Here is a tiny trained network, its code and every weight. The questions are about switching its units off for an input and a target symbol, where a switched-off unit gives its printed mean instead of its output.

import numpy as np


def w(rows, s, z=0):
    codes = np.array(rows[::2]) - 128.0
    scale = np.full(codes.shape[1], s)
    scale[-1] = z or s
    return codes * scale


def norm(h):
    return h / np.sqrt((h * h).mean(-1, keepdims=True) + 1e-5)


def f(y):
    return np.maximum(y, 0)


def softmax(a):
    e = np.exp(a - a.max(-1, keepdims=True))
    return e / e.sum(-1, keepdims=True)


def log_softmax(a):
    a = a - a.max(-1, keepdims=True)
    return a - np.log(np.exp(a).sum(-1, keepdims=True))


def net(x, mask):
    ids = ['Λδεζηθμξπστφψ'.index(c) for c in x.split()]
    T = len(ids)
    res = E[ids] + P[:T]
    u = 0
    for l in range(3):
        r = norm(res)
        for j in range(2):
            rows = slice(2 * j, 2 * j + 2)
            q, k, v = (r @ M[l][rows].T for M in (Q, K, V))
            z = softmax(np.where(np.tri(T) > 0, q @ k.T / 2**0.5, -1e9)) @ v
            o = O[l][rows]
            res = res + np.where(mask[u + j], z, o[:, -1]) @ o[:, :-1]
        u += 2
        y = f(norm(res) @ A[l][:, :-1].T + A[l][:, -1])
        res = res + np.where(mask[u : u + 4], y, B[l][:, -1]) @ B[l][:, :-1]
        u += 4
    return log_softmax(norm(res)[-1] @ U[:, :-1].T + U[:, -1])


Q, K, V, O, A, B = {}, {}, {}, {}, {}, {}
E = w([
[116,51,91,145,230,156,135,54,123,124],'Λ',
[227,108,170,150,177,87,40,166,96,99],'δ',
[104,171,88,170,140,133,98,199,94,119],'ε',
[143,116,186,146,89,176,107,158,195,128],'ζ',
[128,26,197,184,160,79,136,52,61,120],'η',
[133,179,108,128,124,144,168,154,115,107],'θ',
[95,135,168,135,136,3,80,148,175,86],'μ',
[117,181,97,134,125,138,135,164,134,111],'ξ',
[152,90,128,172,103,120,93,165,210,190],'π',
[186,109,174,159,96,176,145,162,182,137],'σ',
[149,175,83,125,130,122,161,142,103,142],'τ',
[151,169,97,123,105,128,158,122,70,143],'φ',
[112,236,167,150,130,95,128,86,137,4],'ψ',
],0.022)
P = w([
[107,160,177,88,121,108,91,101,176,133],'0',
[131,129,127,254,159,108,151,134,168,123],'1',
[151,126,118,192,139,85,153,132,172,122],'2',
[155,118,111,169,122,71,167,123,171,134],'3',
[93,96,98,135,158,150,94,96,159,73],'4',
[154,111,130,151,170,156,163,105,136,94],'5',
[157,111,117,153,174,164,166,105,136,115],'6',
[130,107,131,176,153,89,121,138,164,93],'7',
],0.014)
Q[0] = w([
[58,114,77,71,193,200,130,105,66,132],'L0H0',
[150,103,119,180,44,247,164,192,147,237],'L0H0',
[112,151,44,152,27,129,150,255,107,125],'L0H1',
[116,89,156,155,177,6,135,102,96,47],'L0H1',
],0.0095)
K[0] = w([
[129,121,138,246,136,100,202,151,131,151],'L0H0',
[171,150,135,6,99,88,158,79,187,200],'L0H0',
[69,91,78,99,45,157,145,80,149,112],'L0H1',
[130,122,95,156,141,117,46,165,52,50],'L0H1',
],0.011)
V[0] = w([
[120,169,55,137,175,93,182,159,168,175],'L0H0',
[114,161,81,49,143,61,32,82,83,211],'L0H0',
[251,145,116,153,135,65,181,99,170,110],'L0H1',
[17,118,141,69,78,133,254,70,204,139],'L0H1',
],0.0087)
O[0] = w([
[94,128,187,107,150,104,180,174,137,156,161],'L0H0',
[93,46,122,105,115,117,174,96,164,89,72],'L0H0',
[144,166,129,170,180,145,96,111,201,106,254],'L0H1',
[50,121,109,159,67,115,107,120,131,250,80],'L0H1',
],0.012,0.008)
A[0] = w([
[90,192,36,147,193,161,153,165,56,20,183],'L0N0',
[87,163,102,151,153,200,251,108,2,154,106],'L0N1',
[135,201,132,156,122,198,101,169,120,232,2],'L0N2',
[117,128,11,154,8,103,199,176,70,78,151],'L0N3',
],0.0086,0.0062)
B[0] = w([
[69,171,2,116,125,31,219,29,152,164,254],'L0N0',
[15,135,49,102,156,114,113,218,143,122,161],'L0N1',
[163,107,116,108,195,170,212,177,44,146,183],'L0N2',
[170,70,102,91,68,186,12,207,210,178,151],'L0N3',
],0.0095,0.01)
Q[1] = w([
[180,107,163,150,156,193,148,144,254,123],'L1H0',
[126,154,138,191,149,64,151,110,158,78],'L1H0',
[82,185,107,84,163,35,124,126,125,46],'L1H1',
[60,92,113,127,216,131,82,97,54,71],'L1H1',
],0.011)
K[1] = w([
[182,104,175,77,38,88,117,134,87,169],'L1H0',
[144,145,130,129,100,59,116,175,83,99],'L1H0',
[122,171,74,105,200,42,105,195,131,86],'L1H1',
[226,87,104,252,231,158,84,200,114,65],'L1H1',
],0.011)
V[1] = w([
[165,172,194,112,68,167,105,188,139,124],'L1H0',
[80,123,196,2,100,152,113,98,97,149],'L1H0',
[159,111,168,138,107,88,215,66,124,212],'L1H1',
[85,203,152,81,38,91,130,160,155,142],'L1H1',
],0.0094)
O[1] = w([
[150,130,148,162,210,100,107,78,147,125,54],'L1H0',
[113,104,30,95,109,107,46,84,112,105,2],'L1H0',
[11,148,149,156,85,190,181,124,117,59,149],'L1H1',
[70,158,162,48,102,150,54,147,128,143,151],'L1H1',
],0.012,0.0071)
A[1] = w([
[171,47,254,216,203,48,52,30,119,63,252],'L1N0',
[102,121,38,114,138,63,222,98,119,192,161],'L1N1',
[95,157,77,80,48,147,144,229,153,208,135],'L1N2',
[46,15,224,93,228,70,209,103,100,70,238],'L1N3',
],0.0095,0.0037)
B[1] = w([
[219,111,141,77,55,147,178,125,138,173,237],'L1N0',
[100,112,155,99,169,183,120,56,166,132,254],'L1N1',
[194,107,177,125,141,143,165,142,106,117,248],'L1N2',
[82,118,210,142,175,6,84,121,158,127,200],'L1N3',
],0.017,0.0097)
Q[2] = w([
[101,197,78,81,184,1,177,83,54,205],'L2H0',
[154,200,127,91,58,73,116,243,66,116],'L2H0',
[147,133,178,167,94,192,41,128,161,70],'L2H1',
[122,80,135,91,138,182,130,140,190,98],'L2H1',
],0.011)
K[2] = w([
[191,200,122,186,249,49,191,200,213,52],'L2H0',
[163,117,85,153,107,176,97,236,209,140],'L2H0',
[70,174,112,48,55,157,112,107,71,79],'L2H1',
[105,54,171,2,150,90,104,90,103,171],'L2H1',
],0.0099)
V[2] = w([
[105,164,141,109,110,151,137,124,66,1],'L2H0',
[154,98,144,101,170,127,145,187,172,141],'L2H0',
[120,82,158,106,97,96,177,127,40,165],'L2H1',
[92,188,77,185,35,108,66,194,117,171],'L2H1',
],0.011)
O[2] = w([
[185,113,180,148,210,110,224,126,18,112,97],'L2H0',
[99,78,88,51,171,151,27,232,113,42,176],'L2H0',
[253,191,164,44,121,142,86,8,42,178,134],'L2H1',
[108,164,208,81,130,254,149,48,234,110,5],'L2H1',
],0.0095,0.013)
A[2] = w([
[199,152,53,248,148,218,121,235,113,147,53],'L2N0',
[191,28,64,153,11,222,21,46,169,118,2],'L2N1',
[76,139,215,188,94,26,48,9,164,165,192],'L2N2',
[207,115,207,213,237,200,2,106,145,169,61],'L2N3',
],0.0091,0.0061)
B[2] = w([
[4,167,135,168,112,205,68,145,105,80,229],'L2N0',
[28,156,146,123,134,95,157,72,13,138,196],'L2N1',
[114,175,32,210,206,138,138,186,139,193,253],'L2N2',
[245,15,120,95,156,110,142,52,139,43,189],'L2N3',
],0.013,0.0057)
U = w([
[114,63,46,178,184,137,91,80,148,152,35],'Λ',
[173,83,120,81,150,93,137,114,110,39,106],'δ',
[55,117,222,133,175,41,101,105,113,75,53],'ε',
[99,114,127,83,155,145,93,59,168,140,151],'ζ',
[152,92,175,197,102,121,178,99,100,232,40],'η',
[139,165,184,121,143,141,89,191,49,140,77],'θ',
[132,171,136,69,96,112,79,185,168,171,178],'μ',
[71,87,154,99,85,106,156,82,108,110,230],'ξ',
[173,127,87,146,161,222,74,141,137,153,100],'π',
[104,81,162,115,117,170,183,113,199,104,105],'σ',
[166,168,62,94,97,152,115,78,112,194,144],'τ',
[115,78,83,141,58,141,166,158,115,120,145],'φ',
[104,247,118,167,112,137,93,94,107,94,255],'ψ',
],0.013,0.0043)

Each question gives the input, a string of symbols that net reads in full, and the target symbol t.
The units are the heads (2 rows each of Q, K, V and O) and the neurons (one row each of A and B). Each row of codes is followed by its name. A weight is (code - 128) times the scale printed after its matrix; where a second scale follows, it is the last column's (O, A, B and U).
mask holds one flag per unit, layer by layer, with each layer's heads first. A switched-off unit (its flag False) gives its mean, the last column of its rows in O or B, instead of its output. The means were averaged over made-up inputs and are rounded, as every weight is.
A unit's drop is (log p(t) with every unit on - log p(t) with that unit switched off) / (log p(t) with every unit on - log p(t) with every unit switched off).
The circuit of an input: a set's keep is (log p(t) with only the set's units on - log p(t) with every unit switched off) / (log p(t) with every unit on - log p(t) with every unit switched off). Starting from the 12 units with the biggest drops (on a tie, the unit counted first), units are removed one at a time, each time the one whose removal leaves the highest keep (on an exact tie, the one counted first), for as long as the keep stays at least 0.8.
units of the circuit, in order: the units of the circuit, biggest drop first
most important unit: the unit with the biggest drop
top k neurons: the k neurons with the biggest drops, biggest first
k most important neurons of layer l: the k neurons of layer l with the biggest drops, biggest first
heads that matter: for each layer, one digit per head in row order, 1 if its drop is at least 0.15 and else 0, layers parted by /
input θ τ θ Λ ξ ζ θ σ, target δ: most important unit	L1H1
input ζ θ μ σ φ, target θ: heads that matter	10 / 10 / 00
input θ δ ψ ψ η, target δ: heads that matter	01 / 00 / 00
input ζ θ Λ θ η μ, target μ: heads that matter	00 / 10 / 10
input φ ψ σ μ δ θ τ ψ, target δ: heads that matter	01 / 00 / 00
input ψ τ μ θ, target η: heads that matter	11 / 00 / 10
input θ φ π τ θ Λ π φ, target θ: heads that matter	11 / 01 / 00
input ε π σ θ, target δ: top 2 neurons	[L0N0 L1N2]
input ζ π π σ δ π, target τ: top 3 neurons	[L1N0 L0N0 L2N1]
input θ τ θ τ, target θ: top 3 neurons	[L1N2 L0N0 L0N2]
input η ζ τ, target τ: top 3 neurons	[L0N0 L1N3 L0N3]
input σ ζ ε, target ψ: units of the circuit, in order	[L0H0 L2N0]
input η τ φ δ σ, target ψ: heads that matter	00 / 00 / 00
input δ σ θ θ, target Λ: heads that matter	11 / 00 / 00
input τ θ π, target ε: units of the circuit, in order	[L0H0 L1N3]
input φ ζ π, target Λ: top 2 neurons	[L2N2 L0N3]
input τ η τ π θ ψ ψ ψ, target ψ: units of the circuit, in order	[L0H0 L1N3]
input θ π θ φ ψ ζ, target δ: units of the circuit, in order	[L0N0 L2N3]
input τ φ τ τ η τ ε Λ, target ε: units of the circuit, in order	[L1N3]
input φ ε δ ξ σ, target Λ: heads that matter	11 / 10 / 10
input ζ π φ θ, target π: top neuron	[L0N3]
input τ θ μ ε σ η σ, target ε: units of the circuit, in order	[L0H0 L1N3]
input Λ δ φ θ π θ ξ π, target η: units of the circuit, in order	[L0H1 L1H0 L2H0 L1H1]
input θ σ τ μ σ, target δ: units of the circuit, in order	[L0H1 L2N3 L2H1 L1N2]
input ε θ η θ ζ σ π, target θ: top 3 neurons	[L0N0 L1N1 L1N2]
input Λ φ ζ φ π, target η: 2 most important neurons of layer 0	[L0N0 L0N1]
input Λ ξ θ, target φ: units of the circuit, in order	[L0N3 L1H1 L0H1]
